Small tables with named rows and columns. After each table, cells are looked up by row and column.

resuk:
,sopit,voz,naku,mina
tiv,6.7,3.3,2.1,9.8
razosi,7.2,7.7,8.3,7.2
magepa,8.8,7.5,5.9,5.5
bos,9.5,5.1,6.6,7.5

tiv, voz: 3.3
magepa, naku: 5.9
tiv, naku: 2.1
razosi, naku: 8.3
bos, naku: 6.6
bos, sopit: 9.5
razosi, mina: 7.2
tiv, mina: 9.8

gol
         kagev  norabit  soluzil  kenizuf  dap  nive  nudod  sarof  duzudud
mobo       154       87      120      137  113   155    119    113      119
katutaz    201      180      150       43  177   158    128    159      183
vid        131      118      114      154  109   133    140    132       97
tun        118      251      179       76  180   129     97    173      203
lanad       82      101      118      210   96   106    142    127       88
nurakom    130      191      150       94  161   139    128    139      164
gopimi     159       56      108      144  107   161    134     92      104
lir        129      139      130      133  138   128    152    132      128
sem        142      114      119      136  125   139    150    121      114
napif      152       81      111      156  108   136    145    129       98

katutaz, soluzil => 150
lir, duzudud => 128
gopimi, kagev => 159
nurakom, soluzil => 150
lanad, sarof => 127
tun, sarof => 173
katutaz, nive => 158
vid, duzudud => 97
lir, soluzil => 130
lir, sarof => 132
nurakom, duzudud => 164

laduf
       rorig  tafuz  kotuza  firit  kuf  lugepu  fizo  madapen
zof      141    196     143    226  185      80   171      132
rinov    153    147     186     73   98     226    51      135
rarab    153    153     126    122  148     237   130      153
zuzik    139     92     184    132  107     154   176      154
vav      159    143     165    197  191     123   177      145
lisin    164    154      97    125  173     140   198      151
guni     145    150     128    178  177     147   152      133
gusu     158    136     147    178  190     141   180      178

lisin, lugepu -> 140
guni, rorig -> 145
vav, kotuza -> 165
zuzik, madapen -> 154
guni, kuf -> 177
gusu, kotuza -> 147
gusu, madapen -> 178
vav, firit -> 197
guni, firit -> 178
Which row has the largest tafuz? zof

Table tubusa
|  | beg | medutof | rop |
|---|---|---|---|
| vif | 4.71 | 5.69 | 3.20 |
| gep | 4.76 | 6.02 | 7.01 |
| mul | 8.25 | 6.51 | 7.40 |
| nimufeb | 5.82 | 6.48 | 6.58 |
| moguzes | 6.19 | 5.28 | 7.09 |
| bur | 3.63 | 5.55 | 5.27 |
| zudit | 5.81 | 5.90 | 1.61 |
| vum | 7.26 | 5.40 | 7.28 |
| rusiden | 6.68 | 5.99 | 6.31 |

medutof of zudit is 5.90
rop of vif is 3.20
beg of zudit is 5.81
medutof of vif is 5.69
beg of bur is 3.63
beg of nimufeb is 5.82
rop of gep is 7.01
beg of mul is 8.25
beg of gep is 4.76
medutof of bur is 5.55
rop of rusiden is 6.31
medutof of nimufeb is 6.48
rop of zudit is 1.61
rop of mul is 7.40
beg of vum is 7.26
rop of vum is 7.28
medutof of gep is 6.02
Row with the largest beg: mul

Table bub
|  | rusas | suvudud | duv | vil | mep | luzodi |
|---|---|---|---|---|---|---|
| pek | 42425 | 39381 | 48267 | 18499 | 78294 | 42106 |
| tigol | 50363 | 46630 | 38116 | 27877 | 54644 | 41265 |
| faz | 61692 | 34195 | 69678 | 58187 | 51918 | 15607 |
| kazufal | 60487 | 34296 | 70304 | 58080 | 51636 | 14553 |
| foru | 36060 | 38275 | 66293 | 29603 | 87610 | 45327 |
| bodune | 50343 | 45741 | 35980 | 25081 | 55537 | 40119 |
| tudupu | 39180 | 39478 | 57885 | 23712 | 84558 | 46224 |
| ril | 47386 | 41036 | 34836 | 11518 | 67036 | 37397 |
| zotas | 54907 | 75672 | 32780 | 67409 | 76590 | 33822 |
| givo | 32282 | 40898 | 76022 | 37725 | 80317 | 38753 |
| timun | 46433 | 41018 | 35686 | 11932 | 68623 | 37302 |
| bov | 60215 | 82998 | 37962 | 64473 | 76021 | 33750 |
| varizel | 59602 | 77493 | 46374 | 55636 | 66702 | 41079 |
| tadif | 60742 | 83600 | 39819 | 62987 | 75662 | 35097 |

What is the vil of faz in bub?
58187
What is the suvudud of bov in bub?
82998
What is the vil of ril in bub?
11518
What is the suvudud of givo in bub?
40898
What is the suvudud of faz in bub?
34195
What is the luzodi of tigol in bub?
41265
What is the duv of tadif in bub?
39819
What is the duv of tudupu in bub?
57885
What is the vil of foru in bub?
29603
What is the vil of tadif in bub?
62987
What is the vil of tudupu in bub?
23712
What is the duv of ril in bub?
34836
What is the luzodi of bodune in bub?
40119
What is the luzodi of foru in bub?
45327
Which row has the largest duv? givo

dovalu =
fields: dozo, pizi, bagu, san
zorap: [167, 90, 143, 80]
nem: [91, 104, 123, 158]
feg: [149, 222, 190, 161]
poku: [180, 13, 141, 191]
visos: [192, 126, 145, 183]
falaz: [76, 174, 81, 79]
nemoli: [168, 187, 208, 178]
bep: [135, 41, 168, 201]
koved: [120, 85, 186, 197]
nivemev: [132, 104, 180, 192]
vuv: [198, 130, 76, 145]
neb: [209, 142, 218, 85]

vuv, pizi => 130
zorap, dozo => 167
falaz, bagu => 81
zorap, bagu => 143
visos, dozo => 192
nemoli, pizi => 187
feg, bagu => 190
falaz, dozo => 76

gevat:
	buzoti	kor	mos	tasu	fivopo	kape	loz	laz	rasop
borivi	81	48	21	18	39	63	48	42	38
pemola	39	25	69	35	77	50	62	48	51
kav	40	48	59	66	58	71	54	15	32
birovuf	74	54	58	19	34	57	36	28	64

What is the tasu of borivi in gevat?
18
What is the loz of kav in gevat?
54
What is the kape of pemola in gevat?
50
What is the fivopo of birovuf in gevat?
34
What is the mos of pemola in gevat?
69
What is the fivopo of kav in gevat?
58
What is the rasop of birovuf in gevat?
64
What is the kor of pemola in gevat?
25
What is the kape of borivi in gevat?
63
What is the laz of borivi in gevat?
42
What is the rasop of borivi in gevat?
38

kirib
fields: dalon, tadona, bekaz, ranidi, laf
rav: [2128, 1633, -782, 7023, 420]
kefi: [1719, 291, 6473, 7312, 3826]
kolu: [70, 1036, 2429, -5853, 1217]

kefi, tadona => 291
kolu, laf => 1217
rav, bekaz => -782
rav, dalon => 2128
kolu, ranidi => -5853
rav, tadona => 1633
kefi, laf => 3826
Which row has the largest ranidi? kefi

migo
        padogop  poz  vuz  keku  mafa  rupe  pur  mifi  rem
niza        198  152  151   165   165   162   74   115  138
nepos        97  167   44    36   199   141  144   111  147
git          50  148  120   144   162    40  175    44  114
puv          55  189  152   110   163    49  209    40  175
rulut       160  163  158   210    57   194  153   192  162
bivigu      193  111   85    55   150   201  184    39  164
nal          44   91  169    64    43   102  154    39  115
rotalo      190  155   98    68   112   102  158   170  206
muf         202  201   67   215   131   133  119   153   94
katuz       118   82   85   183   172   148  118   175   67

rem of rulut: 162
mafa of nepos: 199
pur of nepos: 144
poz of git: 148
mafa of katuz: 172
pur of katuz: 118
Which row has the largest poz? muf

rorugo:
,fivun,sasu,bak,fivin,zopimuv
zas,210,168,107,98,153
vuva,41,107,189,110,76
lun,105,34,118,143,214
sil,234,69,55,25,26
nuro,233,77,182,167,185
zezigu,115,98,177,115,162
vel,228,155,180,227,29
duza,75,31,128,57,191
viremag,202,239,50,52,34
mos,191,95,20,173,21
kot,122,222,23,26,144
nonib,52,35,35,53,47
nas,138,193,115,237,95
sivokag,235,132,37,144,206

What is the sasu of zezigu in rorugo? 98
What is the fivin of kot in rorugo? 26
What is the zopimuv of duza in rorugo? 191
What is the bak of nuro in rorugo? 182
What is the fivun of viremag in rorugo? 202
What is the fivun of lun in rorugo? 105
What is the fivin of vel in rorugo? 227
What is the bak of sivokag in rorugo? 37
What is the bak of zezigu in rorugo? 177
What is the fivun of sil in rorugo? 234
What is the zopimuv of sil in rorugo? 26
What is the bak of vuva in rorugo? 189
What is the fivun of duza in rorugo? 75
What is the sasu of viremag in rorugo? 239
What is the bak of sil in rorugo? 55
What is the bak of duza in rorugo? 128

Table tinofof
            vuk     kon    vup    rup
nul       60.35  -65.45   8.16  11.50
larebab  -22.00  -83.37  56.97  43.36
vanu      12.18  -15.73   8.54  32.78
fogod     20.63  -33.16  19.40  69.02

What is the vup of vanu in tinofof? 8.54
What is the vup of larebab in tinofof? 56.97
What is the kon of fogod in tinofof? -33.16
What is the rup of larebab in tinofof? 43.36
What is the vuk of larebab in tinofof? -22.00
What is the rup of vanu in tinofof? 32.78
What is the vup of nul in tinofof? 8.16
What is the rup of nul in tinofof? 11.50
What is the vup of fogod in tinofof? 19.40
What is the kon of nul in tinofof? -65.45
What is the kon of vanu in tinofof? -15.73
What is the vuk of nul in tinofof? 60.35
Row with the largest vuk: nul

lamif:
,lon,bipu,pob,dop
sesezi,0.915,0.712,0.232,0.450
vefi,0.595,0.620,0.574,0.387
laz,0.312,0.754,0.444,0.612
palivud,0.636,0.499,0.774,0.403
fef,0.558,0.439,0.682,0.582
nipives,0.628,0.721,0.681,0.533
puromaz,0.775,0.771,0.578,0.570
bana,0.876,0.903,0.774,0.534

bipu of nipives = 0.721
pob of nipives = 0.681
dop of bana = 0.534
bipu of palivud = 0.499
lon of sesezi = 0.915
lon of nipives = 0.628
dop of palivud = 0.403
pob of sesezi = 0.232
lon of palivud = 0.636
dop of vefi = 0.387
pob of laz = 0.444
bipu of laz = 0.754
pob of bana = 0.774
Which row has the largest bipu? bana

